Below is a small trained network, with its code and all its weights. Each question gives an input and a class and asks what happens when units are switched off, that is, made to give their printed mean instead of their output.

import numpy as np


def w(rows, s, z=0):
    codes = np.array(rows[::2]) - 128.0
    scale = np.full(codes.shape[1], s)
    scale[-1] = z or s
    return codes * scale


def norm(h):
    return h / np.sqrt((h * h).mean(-1, keepdims=True) + 1e-5)


def f(y):
    return np.maximum(y, 0)


def log_softmax(a):
    a = a - a.max(-1, keepdims=True)
    return a - np.log(np.exp(a).sum(-1, keepdims=True))


def net(x, mask):
    res = np.array(x, float).reshape(1, 5) / 4 @ E
    u = 0
    for l in range(2):
        y = f(norm(res) @ A[l][:, :-1].T + A[l][:, -1])
        res = res + np.where(mask[u : u + 5], y, B[l][:, -1]) @ B[l][:, :-1]
        u += 5
    return log_softmax(norm(res)[-1] @ U[:, :-1].T + U[:, -1])


A, B = {}, {}
E = w([
[11,114,142,148],'x0',
[102,131,112,226],'x1',
[120,93,214,181],'x2',
[148,250,145,88],'x3',
[33,255,182,93],'x4',
],0.0049)
A[0] = w([
[99,164,2,48,3],'L0N0',
[160,211,160,101,49],'L0N1',
[199,166,19,238,141],'L0N2',
[36,60,144,108,88],'L0N3',
[164,94,241,217,68],'L0N4',
],0.0073,0.0035)
B[0] = w([
[60,139,167,237,198],'L0N0',
[181,187,150,124,209],'L0N1',
[2,80,83,97,251],'L0N2',
[178,57,44,231,221],'L0N3',
[162,113,175,195,215],'L0N4',
],0.0064,0.0031)
A[1] = w([
[143,178,136,190,134],'L1N0',
[133,202,133,133,45],'L1N1',
[129,74,166,251,169],'L1N2',
[117,175,97,65,143],'L1N3',
[75,90,252,94,255],'L1N4',
],0.011,0.0029)
B[1] = w([
[187,30,120,103,171],'L1N0',
[167,205,194,52,170],'L1N1',
[50,229,36,254,255],'L1N2',
[39,82,118,114,179],'L1N3',
[63,24,106,187,212],'L1N4',
],0.0079,0.0076)
U = w([
[53,159,218,86,153],'0',
[60,106,72,247,181],'1',
[208,115,232,175,82],'2',
[224,229,188,64,186],'3',
[111,146,156,118,47],'4',
[240,59,62,70,95],'5',
[190,145,160,144,1],'6',
],0.015,0.0094)

Each question gives the input, the list of numbers given to net, and the class t.
The units are the neurons (one row each of A and B). Each row of codes is followed by its name. A weight is (code - 128) times the scale printed after its matrix; where a second scale follows, it is the last column's (A, B and U).
mask holds one flag per neuron, layer by layer. A switched-off neuron (its flag False) gives its mean, the last column of its row in B, instead of its output. The means were averaged over made-up inputs and are rounded, as every weight is.
A unit's drop is (log p(t) with every unit on - log p(t) with that unit switched off) / (log p(t) with every unit on - log p(t) with every unit switched off).
The circuit of an input: a set's keep is (log p(t) with only the set's units on - log p(t) with every unit switched off) / (log p(t) with every unit on - log p(t) with every unit switched off). Starting from all 10 units, units are removed one at a time, each time the one whose removal leaves the highest keep (on an exact tie, the one counted first), for as long as the keep stays at least 0.8.
circuit, biggest first: the units of the circuit, biggest drop first
k most important neurons: the k neurons with the biggest drops, biggest first
k most important neurons of layer l: the k neurons of layer l with the biggest drops, biggest first
drop when u is switched off: that unit's drop, to one decimal
input [2,-5,-2,3,0], class 0: circuit, biggest first => L1N2
input [-4,-4,-2,3,-4], class 5: 3 most important neurons => L1N2, L1N4, L1N1
input [1,5,-4,8,0], class 0: 3 most important neurons => L0N2, L1N3, L1N2
input [-4,-7,-6,1,1], class 3: 2 most important neurons => L1N4, L0N2
input [1,-5,-2,8,2], class 3: circuit, biggest first => L0N2, L1N2
input [6,5,-7,3,7], class 0: circuit, biggest first => L1N2, L1N1
input [0,1,3,0,6], class 0: circuit, biggest first => L1N2, L0N0, L0N3
input [-1,-2,4,5,3], class 0: 2 most important neurons => L0N3, L1N3
input [-7,8,0,8,-1], class 0: 4 most important neurons => L0N2, L1N3, L0N3, L0N4
input [3,-3,-2,6,4], class 0: 3 most important neurons of layer 1 => L1N3, L1N2, L1N4
input [-7,-3,1,0,0], class 5: 2 most important neurons => L1N2, L1N1
input [-2,-4,8,6,3], class 2: 3 most important neurons of layer 1 => L1N4, L1N2, L1N0
input [2,-4,-7,-1,7], class 0: 3 most important neurons => L1N2, L1N1, L0N2
input [4,3,-3,8,3], class 3: 2 most important neurons => L1N1, L0N2
input [-4,0,0,2,8], class 3: most important neuron => L1N1
input [-1,-1,-3,-2,-6], class 5: 2 most important neurons => L1N2, L0N0
input [-2,-7,-5,-1,-4], class 5: 2 most important neurons => L1N2, L1N4
input [-3,3,-2,8,-3], class 3: 3 most important neurons of layer 1 => L1N4, L1N1, L1N2
input [-8,-8,6,1,0], class 3: drop when L0N0 is switched off => 0.1
input [-6,-4,-6,-2,0], class 0: drop when L1N4 is switched off => 0.2
input [-4,-6,-8,-8,-1], class 5: drop when L1N2 is switched off => 1.7
input [-7,7,-3,3,8], class 3: most important neuron of layer 0 => L0N1
